Here is a tiny trained network, its code and every weight. The questions are about switching its units off for an input and a class, where a switched-off unit gives its printed mean instead of its output.

import numpy as np


def w(rows, s, z=0):
    codes = np.array(rows[::2]) - 128.0
    scale = np.full(codes.shape[1], s)
    scale[-1] = z or s
    return codes * scale


def f(y):
    return y / 2 * (1 + np.tanh(0.7978845608 * (y + 0.044715 * y**3)))


def log_softmax(a):
    a = a - a.max(-1, keepdims=True)
    return a - np.log(np.exp(a).sum(-1, keepdims=True))


def net(x, mask):
    res = np.array(x, float).reshape(1, 7) / 4 @ E
    y = f(res @ A[0][:, :-1].T + A[0][:, -1])
    res = res + np.where(mask, y, B[0][:, -1]) @ B[0][:, :-1]
    return log_softmax(res[-1] @ U[:, :-1].T + U[:, -1])


A, B = {}, {}
E = w([
[117,113,253,94,134,245,168],'x0',
[65,129,75,229,208,219,53],'x1',
[127,130,126,126,132,126,129],'x2',
[56,50,62,48,194,120,215],'x3',
[129,128,127,127,124,127,132],'x4',
[154,148,54,17,89,195,45],'x5',
[228,45,159,113,209,111,63],'x6',
],0.0057)
A[0] = w([
[120,108,212,88,133,245,159,83],'neuron 1',
[158,150,181,55,64,50,166,79],'neuron 2',
[96,129,90,205,180,193,89,85],'neuron 3',
[76,114,100,209,175,185,76,100],'neuron 4',
[189,196,203,198,37,142,64,105],'neuron 5',
[59,148,99,187,178,185,70,116],'neuron 6',
[181,166,180,65,70,62,175,97],'neuron 7',
[88,63,96,65,188,130,200,106],'neuron 8',
[195,210,203,198,55,138,74,123],'neuron 9',
[113,127,230,89,156,233,156,87],'neuron 10',
[77,143,96,184,187,186,55,98],'neuron 11',
[61,46,100,54,169,117,195,16],'neuron 12',
[166,124,156,61,39,45,166,54],'neuron 13',
[50,214,75,155,58,138,208,117],'neuron 14',
[117,132,6,136,144,3,84,99],'neuron 15',
[97,153,95,187,198,209,88,90],'neuron 16',
[69,56,106,61,173,125,194,78],'neuron 17',
[119,104,213,94,131,238,164,72],'neuron 18',
[6,229,120,148,49,117,175,164],'neuron 19',
[113,103,191,254,197,70,200,109],'neuron 20',
[182,92,118,105,215,82,91,254],'neuron 21',
[246,81,165,134,179,123,87,127],'neuron 22',
[190,108,61,33,111,196,42,129],'neuron 23',
[227,8,169,135,245,84,80,142],'neuron 24',
[135,161,59,12,96,214,47,117],'neuron 25',
],0.0056,0.0025)
B[0] = w([
[186,176,100,217,104,116,150,202],'neuron 1',
[191,88,114,74,176,142,148,202],'neuron 2',
[203,103,159,56,168,123,185,178],'neuron 3',
[175,101,143,75,150,127,177,186],'neuron 4',
[75,131,69,134,223,127,53,227],'neuron 5',
[171,86,136,68,139,140,161,190],'neuron 6',
[182,98,111,82,183,158,144,206],'neuron 7',
[88,143,82,160,175,142,80,191],'neuron 8',
[81,128,61,126,223,137,50,231],'neuron 9',
[181,147,86,222,96,118,151,206],'neuron 10',
[183,98,141,65,150,129,181,188],'neuron 11',
[95,157,80,136,210,150,66,179],'neuron 12',
[197,92,121,84,188,151,164,201],'neuron 13',
[115,91,154,120,84,189,114,212],'neuron 14',
[228,178,110,254,80,145,179,233],'neuron 15',
[191,98,135,96,149,119,173,184],'neuron 16',
[103,136,88,153,194,127,56,185],'neuron 17',
[189,169,91,225,114,120,151,195],'neuron 18',
[104,62,145,96,68,231,79,238],'neuron 19',
[75,213,199,70,131,47,173,215],'neuron 20',
[112,99,126,167,48,163,111,224],'neuron 21',
[80,103,124,118,100,193,88,201],'neuron 22',
[71,183,194,114,109,84,146,221],'neuron 23',
[78,113,165,112,38,206,98,253],'neuron 24',
[92,217,201,123,131,33,185,231],'neuron 25',
],0.0074,0.004)
U = w([
[229,74,123,44,188,150,174,54],'0',
[60,150,37,156,232,151,55,70],'1',
[212,176,79,254,68,132,159,101],'2',
[68,72,164,108,17,225,99,80],'3',
[61,221,221,96,125,42,165,105],'4',
[123,128,116,133,114,136,130,253],'5',
[126,116,119,129,123,130,122,247],'6',
],0.0092,0.0058)

Each question gives the input, the list of numbers given to net, and the class t.
The units are the neurons (one row each of A and B). Each row of codes is followed by its name. A weight is (code - 128) times the scale printed after its matrix; where a second scale follows, it is the last column's (A, B and U).
mask holds one flag per neuron, in row order. A switched-off neuron (its flag False) gives its mean, the last column of its row in B, instead of its output. The means were averaged over made-up inputs and are rounded, as every weight is.
A unit's drop is (log p(t) with every unit on - log p(t) with that unit switched off) / (log p(t) with every unit on - log p(t) with every unit switched off).
The circuit of an input: a set's keep is (log p(t) with only the set's units on - log p(t) with every unit switched off) / (log p(t) with every unit on - log p(t) with every unit switched off). Starting from the 12 units with the biggest drops (on a tie, the unit counted first), units are removed one at a time, each time the one whose removal leaves the highest keep (on an exact tie, the one counted first), for as long as the keep stays at least 0.8.
units of the circuit, in order: the units of the circuit, biggest drop first
unit that matters most: the unit with the biggest drop
k most important neurons: the k neurons with the biggest drops, biggest first
drop of u: that unit's drop, to one decimal
input [-5,1,-4,0,2,3,-7], class 3: units of the circuit, in order -> neuron 19; neuron 14
input [-6,-5,4,8,-5,-1,-4], class 1: units of the circuit, in order -> neuron 12; neuron 17
input [3,7,-1,6,-3,-4,3], class 0: units of the circuit, in order -> neuron 3; neuron 4
input [-3,7,-3,4,3,-6,8], class 3: 2 most important neurons -> neuron 24; neuron 21
input [-5,-2,4,4,6,-4,-6], class 3: unit that matters most -> neuron 19
input [8,3,6,1,-8,7,7], class 2: units of the circuit, in order -> neuron 1; neuron 10
input [5,6,3,-2,4,6,8], class 3: 4 most important neurons -> neuron 24; neuron 22; neuron 21; neuron 23
input [-4,1,-7,-1,6,3,-7], class 3: 2 most important neurons -> neuron 19; neuron 14
input [-8,-7,-6,7,4,3,7], class 2: 2 most important neurons -> neuron 15; neuron 21
input [8,7,8,-6,-7,2,6], class 2: 3 most important neurons -> neuron 10; neuron 1; neuron 18
input [-7,-3,3,6,-7,-6,-1], class 2: 3 most important neurons -> neuron 15; neuron 9; neuron 5
input [-7,4,2,4,-1,-2,-7], class 2: 2 most important neurons -> neuron 15; neuron 24
input [0,-4,4,1,3,7,1], class 4: units of the circuit, in order -> neuron 25; neuron 23
input [-5,3,8,-2,3,6,8], class 3: units of the circuit, in order -> neuron 24; neuron 21
input [-3,0,-5,0,7,-7,6], class 4: units of the circuit, in order -> neuron 20
input [-6,-5,-8,-8,-8,-8,4], class 1: units of the circuit, in order -> neuron 9; neuron 5
input [2,-6,4,8,8,-2,-6], class 1: 3 most important neurons -> neuron 12; neuron 17; neuron 8
input [5,-3,4,-3,-5,1,7], class 3: 3 most important neurons -> neuron 24; neuron 22; neuron 15
input [-4,1,6,7,-5,8,-7], class 4: 2 most important neurons -> neuron 25; neuron 23
input [-8,1,-7,1,0,3,7], class 2: 2 most important neurons -> neuron 15; neuron 19
input [-3,-5,-6,-2,6,0,-7], class 3: units of the circuit, in order -> neuron 19
input [4,4,7,6,-6,-5,7], class 3: 2 most important neurons -> neuron 24; neuron 21
input [-1,-5,7,-8,-8,7,-1], class 1: drop of neuron 5 -> 0.5
input [-2,-7,-3,-7,-7,2,-1], class 0: drop of neuron 13 -> 0.4
